Below are the code and all the weights of a small trained network. Each question names an input and a class and asks about switching units off, where a switched-off unit gives its printed mean instead of its output.

import numpy as np


def w(rows, s, z=0):
    codes = np.array(rows[::2]) - 128.0
    scale = np.full(codes.shape[1], s)
    scale[-1] = z or s
    return codes * scale


def f(y):
    return np.maximum(y, 0)


def log_softmax(a):
    a = a - a.max(-1, keepdims=True)
    return a - np.log(np.exp(a).sum(-1, keepdims=True))


def net(x, mask):
    res = np.array(x, float).reshape(1, 8) / 4 @ E
    y = f(res @ A[0][:, :-1].T + A[0][:, -1])
    res = res + np.where(mask, y, B[0][:, -1]) @ B[0][:, :-1]
    return log_softmax(res[-1] @ U[:, :-1].T + U[:, -1])


A, B = {}, {}
E = w([
[32,189,67,25,185,166,108,165],'x0',
[133,118,122,128,126,139,128,132],'x1',
[188,228,50,173,81,150,132,1],'x2',
[84,61,83,142,202,96,245,80],'x3',
[204,120,126,93,158,147,160,151],'x4',
[122,131,126,131,124,130,127,127],'x5',
[137,125,128,121,132,133,134,131],'x6',
[119,65,145,138,190,227,92,74],'x7',
],0.0077)
A[0] = w([
[167,153,167,117,79,164,7,165,49],'neuron 1',
[104,52,78,112,119,47,254,82,67],'neuron 2',
[128,200,91,118,41,27,199,221,145],'neuron 3',
[34,66,182,163,145,128,60,214,97],'neuron 4',
[115,240,153,142,100,201,147,70,47],'neuron 5',
[104,88,182,56,110,105,172,211,26],'neuron 6',
[153,192,99,110,131,144,122,47,14],'neuron 7',
[150,180,78,109,98,135,124,56,39],'neuron 8',
[111,80,191,98,156,108,99,156,1],'neuron 9',
[46,160,130,88,146,95,123,89,166],'neuron 10',
[173,117,109,94,101,87,47,136,33],'neuron 11',
[227,41,231,206,59,103,178,118,186],'neuron 12',
[183,163,111,25,133,209,190,158,198],'neuron 13',
[163,124,48,107,114,92,126,72,15],'neuron 14',
[207,194,195,68,86,128,32,152,70],'neuron 15',
],0.0073,0.0054)
B[0] = w([
[87,60,60,64,153,54,213,94,194],'neuron 1',
[105,92,53,83,167,68,101,96,218],'neuron 2',
[119,100,118,167,28,255,146,102,255],'neuron 3',
[206,157,157,154,89,135,151,148,220],'neuron 4',
[196,113,172,181,184,148,127,182,187],'neuron 5',
[186,159,122,192,180,122,128,197,190],'neuron 6',
[189,124,130,206,175,90,164,220,175],'neuron 7',
[188,144,133,165,133,104,165,174,184],'neuron 8',
[176,131,127,177,109,104,170,181,158],'neuron 9',
[114,160,175,90,118,157,51,95,207],'neuron 10',
[83,109,11,130,179,67,135,155,145],'neuron 11',
[101,182,138,131,132,155,8,112,252],'neuron 12',
[101,219,173,137,79,184,103,62,225],'neuron 13',
[134,115,149,181,216,44,158,224,155],'neuron 14',
[68,72,58,59,137,85,169,128,207],'neuron 15',
],0.0088,0.0078)
U = w([
[245,132,131,204,174,56,191,253,19],'0',
[77,25,6,59,192,37,181,106,102],'1',
[87,211,131,116,127,139,32,103,69],'2',
[130,67,139,171,93,211,168,82,213],'3',
[135,148,156,119,111,124,145,80,254],'4',
[155,134,140,110,116,127,112,98,177],'5',
[121,126,143,121,120,120,134,98,186],'6',
],0.0072,0.0052)

Each question gives the input, the list of numbers given to net, and the class t.
The units are the neurons (one row each of A and B). Each row of codes is followed by its name. A weight is (code - 128) times the scale printed after its matrix; where a second scale follows, it is the last column's (A, B and U).
mask holds one flag per neuron, in row order. A switched-off neuron (its flag False) gives its mean, the last column of its row in B, instead of its output. The means were averaged over made-up inputs and are rounded, as every weight is.
A unit's drop is (log p(t) with every unit on - log p(t) with that unit switched off) / (log p(t) with every unit on - log p(t) with every unit switched off).
The circuit of an input: a set's keep is (log p(t) with only the set's units on - log p(t) with every unit switched off) / (log p(t) with every unit on - log p(t) with every unit switched off). Starting from the 12 units with the biggest drops (on a tie, the unit counted first), units are removed one at a time, each time the one whose removal leaves the highest keep (on an exact tie, the one counted first), for as long as the keep stays at least 0.8.
circuit, biggest first: the units of the circuit, biggest drop first
unit that matters most: the unit with the biggest drop
top k neurons: the k neurons with the biggest drops, biggest first
input [4,2,5,-6,1,5,0,5], class 1: unit that matters most -> neuron 1
input [2,3,-5,-3,-4,-5,1,5], class 0: circuit, biggest first -> (neuron 4; neuron 3)
input [5,4,0,-7,4,3,7,6], class 1: circuit, biggest first -> (neuron 1; neuron 15)
input [-5,0,8,-8,-8,1,8,5], class 0: circuit, biggest first -> (neuron 5; neuron 7)
input [-2,4,3,8,-2,5,-7,-3], class 1: top 2 neurons -> (neuron 2; neuron 13)
input [-6,-5,-1,7,8,1,4,-7], class 4: top 2 neurons -> (neuron 12; neuron 3)
input [-6,-2,8,-4,8,-5,2,7], class 0: top 3 neurons -> (neuron 7; neuron 5; neuron 8)
input [8,2,0,6,6,7,-5,8], class 2: circuit, biggest first -> (neuron 13; neuron 10)
input [3,-1,7,-8,0,-8,7,-3], class 1: circuit, biggest first -> (neuron 15; neuron 1)
input [-7,4,-3,7,-2,-6,6,-8], class 3: top 2 neurons -> (neuron 3; neuron 12)
input [-8,-6,6,-4,-3,-6,-7,7], class 2: top 3 neurons -> (neuron 12; neuron 3; neuron 4)
input [-1,6,1,-5,-1,-5,2,-6], class 3: top 3 neurons -> (neuron 3; neuron 2; neuron 14)
input [-2,-2,3,-7,4,-5,-5,-2], class 1: circuit, biggest first -> (neuron 15; neuron 1)
input [6,6,-8,7,3,6,5,5], class 0: unit that matters most -> neuron 6
input [6,1,6,5,6,-6,2,-7], class 3: top 2 neurons -> (neuron 3; neuron 13)
input [-5,5,-1,-6,-6,0,2,-1], class 1: circuit, biggest first -> (neuron 1; neuron 15)
input [3,-7,-8,-6,2,-4,-2,0], class 0: top 3 neurons -> (neuron 4; neuron 6; neuron 9)
input [3,7,-8,-4,8,-2,7,4], class 0: top 2 neurons -> (neuron 6; neuron 9)
input [-5,-2,0,6,3,-8,4,3], class 1: top 3 neurons -> (neuron 2; neuron 13; neuron 3)
input [-8,2,-7,6,-1,-2,-7,0], class 2: unit that matters most -> neuron 12
input [7,-2,-6,-7,1,8,-5,-6], class 1: top 2 neurons -> (neuron 15; neuron 1)
